Each row is followed by roughly how far along a hidden order it lies, from 0 to 20. A new part has a new order.
[  2   1   4   6   7   0  -3  -9   5   3   2  -3  -6   1  13 -13  -5   5
  -4 -18  -1 -11   8  -3   5  15  -3  13  -7   0  -8 -12 -10  -9   0   4
 -11  -1   6   3  12   5  -4   3  -2   1  -2  -8 -13  19   7   9  15  10
   1  11  21   3 -15  -4  14   2   0   2  -9 -12  13  27   0  -2   8 -10
  12   0 -36 -19   3   4   9 -12  -9   9  -7   6  -1 -29   9 -16  -4  -5
  63  25   4  14   1  -9   7   7 -23   3  -3   2   3   6   2  28  -6  -7
 -10]
17
[  6   8  -2 -10   4   7   4  -7  11   0 -10  -7   2   5   2  -2   7   6
   2 -33   4  -7   0  10  -2   6   3  -3   6   4  -8  10   8   9  -8   8
  -4   1  -3   6  -1  -9  17  -5  -4  -5   9  -2  12   5  28   4  -4  -6
   6  -8   5  11 -10   8 -19   4   6   0  -5   1  12  13  -3   0  -7 -28
   4 -14 -26  -7  -3  -3  16  -5  -3   7  -5  10 -13  -4 -12  -1  -5   7
 -63  24  11   2  -5   2   6 -17  13   6 -12 -14  18   7  10  13   5   4
  -1]
0
[  0   8  -1  -1  -5  -2   7   7   9   1   1   5  14  13  -5   6   2  -4
  -2  10   9 -15  13   2   3   9  -9   2  -1   5  -5   2  12  -8  -7   7
 -13  -6   3   9  15   2  -2   1  -2  -7  19  -1  13   5  -4   3   0   7
   5  -1 -25   6  -5  -1 -11  11   2  -2  -5   7  10  35  -6  -8  -5  -6
  -8   8 -24 -11   5  22   3 -17  -5   8  -8 -24  -6  -9   9 -18 -10   3
  33  15   4   0  -9   8  14   1   2  -1 -16  -6   7   3  21  13   2   1
  -2]
14
[ 12   5  -2 -13   9  10  -4 -11  -4   6  -9 -11  -8  -3   7  -1   4   2
  13   2   0  11  -4  10  -2  -4   5  -4  11   4  -1   9  -2  11  -1  -4
  12  10   4  -3 -13  -2  18  -5   2   1 -11 -11  -4   1  24   2 -14 -10
   6 -11  -4   4   0  10   3  -2  -4   1   0   1   2 -12   7  12   1 -30
  12 -24 -23  -5  -7 -32   2   8 -13   2   9  20  -5 -14 -12  11  -4   4
 -63   2   3   5   2 -10  -5  -2  -2   2  -8   0  20   7  -7   8  11   3
  -4]
5
[  1  17  -2 -12   2   7  10   7   5  -3 -14   6  -5  18  -9   6   4   0
   7  -9   0  -2  -1   9   2   1   0  -7   4   3   1  15  12   6  -6   2
  -2   5  -7  -1   3  -5  13  -1  -3 -13  13  -1  14   5 -18   0 -15  -6
   7  -7  -5   6  -5   0 -17   8  11  -2  -8   0   8  -3  -3   2  -9 -31
  -7   2 -37  -6  -2   7  -1  -6  10   6   4  -6  -8  12   1 -19  -7   9
 -55   1   5   2  -6  15  -7  -6  11   3 -18 -11   4  13  11   7   6   6
   1]
8
[  8  11  -1 -14  14  12  -1 -20   8   8  -8 -13 -16   6   9  -4   7   5
  11  11   6  -4  -2   3  -5  -1   6  -4  12   3   0  13   7  13  -4  -5
   9   9   4   2  -8  -1  26  -2  -2  -6  -5  -4   3   6   9   5 -13  -6
   8 -11 -21  13  -9   4  -1   1   6   0  -2   3  10   9   5  10  -3 -36
  11 -20 -27 -11  -1 -22   6  -4 -14   3   5  18 -10 -17 -16   5  -9   7
 -63  17   6   9  -3  -2  -1  -8  -1   9 -14  -6  21  18   3  23  14   1
  -2]
3
[-11   2   2   7   0  -2  -3   5 -18 -12  -1   1 -16  -8 -12   1  -2  -2
   6   5  -7  12 -14   1  -6  -7 -11  -9  -3   4  17   0   4   6   9  -8
  -4   6  -6  -5  -6   6  -8   1  12  -9  -8   4   3  -1  -5  -6  -9  -4
  -5  -2  10  -5  10  -9   0  -4   0  -2   6  -4  -3 -15  -1   2 -16   7
   0   9 -24   7  -1  -3 -11   3  19  -4  -1  20  15 -15  -1   9   3   2
  52 -23 -22 -15  -4   4 -20  -4  -3   1   0   1  -4   6 -13 -26   6   1
   4]
15
[-10  -3   3   6  -4  -5   0  -4   7   1  17   7 -19  -1  -7  10   4 -13
  -3   0  14 -10  -1   8  -7  -9  -2  -4  -3   7  11   3  13  -4   6 -14
 -16  -1   7   9   5  13  -5   1  -2  -9   6  21  14  -3  33  -5  -6  11
  -1  -1 -16   5   2 -10   5   3   3   3   8  13   8  28  -6  -6   0   7
 -15   3 -16   2  12  13 -16 -14 -14  -5  -4 -18   8 -14  10   6 -10  -4
  29 -13 -11 -10  -9  11  10   5  -6   5  -8   2   4   2   7  -3   3  -5
   4]
19
[  2   4  -5 -11   0   4   1   1  -8   5   7   4  -8  -1  -4   7   1  -8
  10  13   0  15  -5   5  -3 -19   7  -8   8   7  12   8   2   8   4 -12
   6   6   1  -9 -14   2   8  -1  -6  -2  -7   7   1 -12  14  -5 -18  -8
   0  -7  -6  -5   9   2   2   0  -2   2   8  10 -16 -23   4  11   1  -3
  -7  -5 -15   5  -2 -15 -17  17  -6 -11  18  -1   5  25   0   6  -4   0
 -39 -32  -1  -2   0   7 -12   4   6   0   2   5   1   8  -8 -12   6   3
   4]
13
[ -1  -9  -3  -3   4  -5   5  -2  14   8   9   5  12   5   2  11   4 -16
  -1  -8   4  -5   7 -12   5  -9  -2   3   0   6  -7  -7 -10  -6  -3  -5
   8  -1   2 -13  -1   4   3   0 -12   8   6   5 -13 -15   0   3  -4   3
  -2  -4 -21  -5   6   8  11  -4  -3  -2   6   9 -17   1   8   0  17  22
  -7   4 -28   5   5   1 -11   2 -12 -12  24 -21  -2  21  -3  11   2  -1
 -23  -5  12   7   4  -7  16  12  11 -12   9  12 -16   7   3  -6  -5   0
  -7]
16
[ -9   8  -3   3   8  -1   3 -16  21   8  -3 -13   2   6  -7   3   6  -6
   6 -11   8 -18   3  -2   3 -12   2  -4   3   2  10   0  14   4  -6  -5
  12  -1   3  -6   1   4  24  -2  -5   1  -4  -2  12  -4 -15   5 -10   9
  -5 -14   4   3  -9  -5  -7 -10  12 -15   3   8   4  31   4  -3 -14  10
  10  -7 -28   0   5   8  -2  -3  -2   8  -3   0 -12  -8   2  18   4   6
 -63  10   7   2  -6 -16  11  -7   6   8   1  -5  13  24  -1  -4  16   0
   8]
7
[  4   4  -1  -1   5   7   2 -13  20   3  -8   0   3  14   9 -12  -1  16
 -10   3  -1 -12  -1   5   4  11  15   3   1   1 -11   6   2   1  -6   8
   6  -9  -3   5   3 -10  14  -1  -9   0   1   3   1   7   4   5  11   3
   0   7 -10   7 -11  -2  -2   2  14   1  -8  -4  14  13  -4   0  -8 -17
   3 -12 -31 -14   1  14  20  -6   8   5 -11  -1 -11  22  -1 -13  -4  -4
 -32  27  11  11   4  13   2 -14  11  15   4 -12  -3  11   7  21 -10  -1
   4]
2
[  1  -5   0   3   1   1   0  -7   8   0   3   6  -5   3  10 -15  -5  20
 -12 -19  -7   0  -9   1   0   6  22   4  -2   2  -9   1  -3   1   2   0
  10  -9  -5   1  -3  -9   3   0  -8   5  -4  12  -8   2  -5  -2  14  -2
  -6  14 -52   0  -1  -4  -5  -2   9   7  -3  -7   7  -9  -3   1  -3   1
  -3 -10 -25 -10   0   9  12   4  16  -4  -9   1   1  37  -4   1  -2 -11
  27   1   4   9   7   8  -6  -8   7  12  21  -3 -25   0  -2   7 -19  -3
   7]
6
[  0   9   3  -1   4   5  -1   0 -12  -3   1   5 -26   3  -1   0   2  -6
   9  -7   0   7  -6  13  -3   4 -10  -5  -3   1   8   4  -1   3   5  -9
 -15  12  -2  -1  -2  12  -5   5  10 -17  -1  -3  -4  17 -44  -1  -8  -1
   6   2  -1   3  -3  -9  10  11   3   6  -3  -9  12 -10   0   8   0 -30
   0   6 -33  -7   1 -12  -8  -6   2  -3   8  21  13 -19   4 -14  -8   3
  63 -14 -14   2  -5   8 -22   6 -17   0 -21   1   6   6   0  14   4  -1
  -5]
19
[  5  17  -5 -11   5   9   1   4 -13  10   0  -1  -9   5  -1   2  -2  -9
  21 -13  -3  12   4   8   6  -8  -6  -5   9   2  14   8  -2   6   1 -10
  -3  17   5 -10 -10   4   6  -2   2  -2 -10 -11  -2   3 -22   1 -20  -4
   2  -6  18  -3   0   5  11   2  -3  -1  -5  -1 -10 -20   9  16   4 -18
   7   2 -24  -3  -5 -21 -21  13  -3   0  22   2  -2  11  10  -8  -8   3
  17 -23  -2   6  -1  -3 -14  15 -18  -3 -18   5  11  10  -3   8  15   2
  -6]
18
[  6  12  -4   3  -4   4  -1  10  -4   5 -10  -8  25   0  -1  -8  -4   8
   5  12  -7  -3  14  -7  12   6  -4   6   4   4   1  -1   1   1 -12  12
   3  -4   3 -16   5 -11   4   1   3   9  -1 -18   1   3  11   6  -4  -1
  -1  -1 -10  -2  -6   7 -12  -4  -3 -12 -10  -4  -3   7   2  -1  -5  -2
  13   4 -30 -10  -8   3   2   8   6  21 -14  -2 -14   7   9 -12   0   2
  -1  17  12   4   1 -15   8  -6  -3  -1   2  -9   9   1  -4   2   9   2
  -3]
9
[  7  -7   0  -3   4   3  -6 -14   8   7   1  -4  -5  -1  19 -16  -1  21
 -12  -6  -3   1  -7   0  -5   5  28   3   3   6 -12   4  -3   3  -1   4
   5  -8   0   4  -9 -10  14   3 -10   7  -9   8 -11   0   7   0  14  -3
  -2   8  -6   5  -2   5  -2 -11   6   6  -2  -3   4  -1  -2   4   5  -9
   2 -21 -23 -13  -3   5  17   6  -5  -5 -10  11  -4  22 -12   4  -3  -9
 -46  21   9   7   8   2   1 -13   5  10  16  -1  -1  -2  -2  13 -15  -3
   3]
1
[ -2 -17   6   9  16  -3   3 -10  -5  -2  -2   3 -11   2  16  -3  -4   4
  -8  22 -15  13 -13 -17   3   9  -1  10 -13   0 -22 -19 -28  -2   8   1
  12   7 -12 -23  -1   7 -11   4   2   4  -8  -3 -34   9  -9   6  14  -4
  -2   9 -16  -8   4   5  23 -11   1   8   0 -20  -4 -29   7   4  18   4
   9   6 -42  -4  -2 -12   8   3   7 -13  23  21  10   4 -18  -3   8  -5
  63   6   6  13  11  -6  -8  13  -4  -7  15  13 -30   4 -10   2 -14  -4
 -10]
15
[ -1   1  -5  -2   4  -2   2   0  12  11   2  -7  21   3   2   6   2 -15
   5  -3   2  -6  13 -13   9 -10  -2   5   3   6   0  -9  -1  -5  -9   0
  14  -2   7 -10   2   1   9  -6  -8  12  -3  -5   1 -11  10   5  -5   6
  -5  -9   2  -5  -1  10   4  -8  -3 -11   2  10 -12  14   8  -2   8  25
   3   1 -20   1   2   4 -10   5 -11   3   6 -14 -11  16   4  11   5   2
 -44   2  17   4   3 -19  18  14   8  -7   8   3   0   7  -1  -6   6   0
  -3]
13
[  8  12  -4 -13   9  11   8   2  -5   6 -11   2  -3  16   1   3   0  -3
  19   2  -9  17   0   2   6  -2  -9  -3   5   1   4   7  -9   8  -1  -2
   9  15  -7 -18  -7   1   8   1   1  -4  -3 -20 -12   2   3   5 -17 -13
   6  -7 -10  -4   0   7   6  -1   0  -2  -5 -10 -10 -35  12  15   6 -25
   6   2 -40  -4  -8 -22 -13  12   3  -4  29  13  -2  17  -1 -17  -1   7
 -12 -13   8  12   1  -5 -19  11  -2  -5 -11   2  -1  17  -5   3   9   5
 -10]
13
[ -4   7  -6   3  -1   3  -2   2  -3   6   1  -2   2  -2  -9  -3  -3  -2
   2  19  -4   4  -5  -2   1 -16   7  -9   9   5  15   0   7  10   1  -7
  10  -1   0  -9 -11  -3  13   5  -1   5 -13   3   7 -11  41  -6 -13  -3
  -9  -7 -16  -6   6  -6  -9 -10   6  -8   3   5  -9 -13   5   6 -15  15
  -2  -3 -27   5  -3   3 -14  18  18   1  -2   3  -3  32  17  10   2  -2
 -29 -20  -1  -6   1   0 -17  -8   7   7  17  -4  -6   8 -11 -19   3   2
  13]
9
[  7  12  -4 -10  -3   5   6  17  -6   6   5  17  14  15  -2   4  -5  -7
   6 -21  -2   3  13   2   8   6  -2   2   4   5   2   6  -3  -6   0  -1
 -14   1   3  -1   4   0  -9  -6  -3  -4  10  -5  -4   5   8   0  -6   0
   5   8  10  -2  -1   3   5  13   0   6 -10  -2  -5 -14   0   5   9 -12
  -9  13 -27  -8  -1   6 -15   4   0  -2  12 -17  -2  24  17 -28 -12  -1
  63 -11   5   9   1  14  -5  15  -8  -7  -9   3  -5  -4  17  17  -5   2
  -9]
20
[ -1   6  -2   8  -5   2  -2  13 -18  -2   0   7   3   4  -4  -9 -13   8
   0 -36 -17   9  -4  -6   9   1   2   1  -3   2  11  -4  -8   0   5   3
  -7  -4  -4 -11  -2   0 -11  -1   4   7 -12  -3 -11   2  44  -2   1  -1
  -7  15  -5 -14   2  -8   6  -6   3  -3  -6 -15 -10 -27   1   5  -9  15
   1   2 -35   0  -3   8 -12  16  29   2  -7   3   7  33  14 -14   2  -9
  63 -19  -7   2   6   3 -19   2  -6   3  16  -3 -16  -3 -12 -13  -7  -1
   5]
17
[  6  13  -6 -10   6  12   6  -3   6   4 -16  -2   5  13  -2  -2   1  12
   9   8  -7   4  -5   3   5  -1  10  -7   9   1   1  12   2  15  -6   2
  17   4  -9 -10  -9 -12  21   2  -7   0  -3  -7   1   0  -3   4 -12 -10
   1  -4  -1   2  -3   6 -15  -5  12  -3  -7  -2   0 -25   4  10 -13 -23
   6  -8 -33  -4  -9  -6   5  15  20   2   4  11  -9  38 -10  -6   1   4
 -63   4  13   9   1   3 -14 -16  20   7   2 -10  -2  14  -1   0   3   6
   2]
1
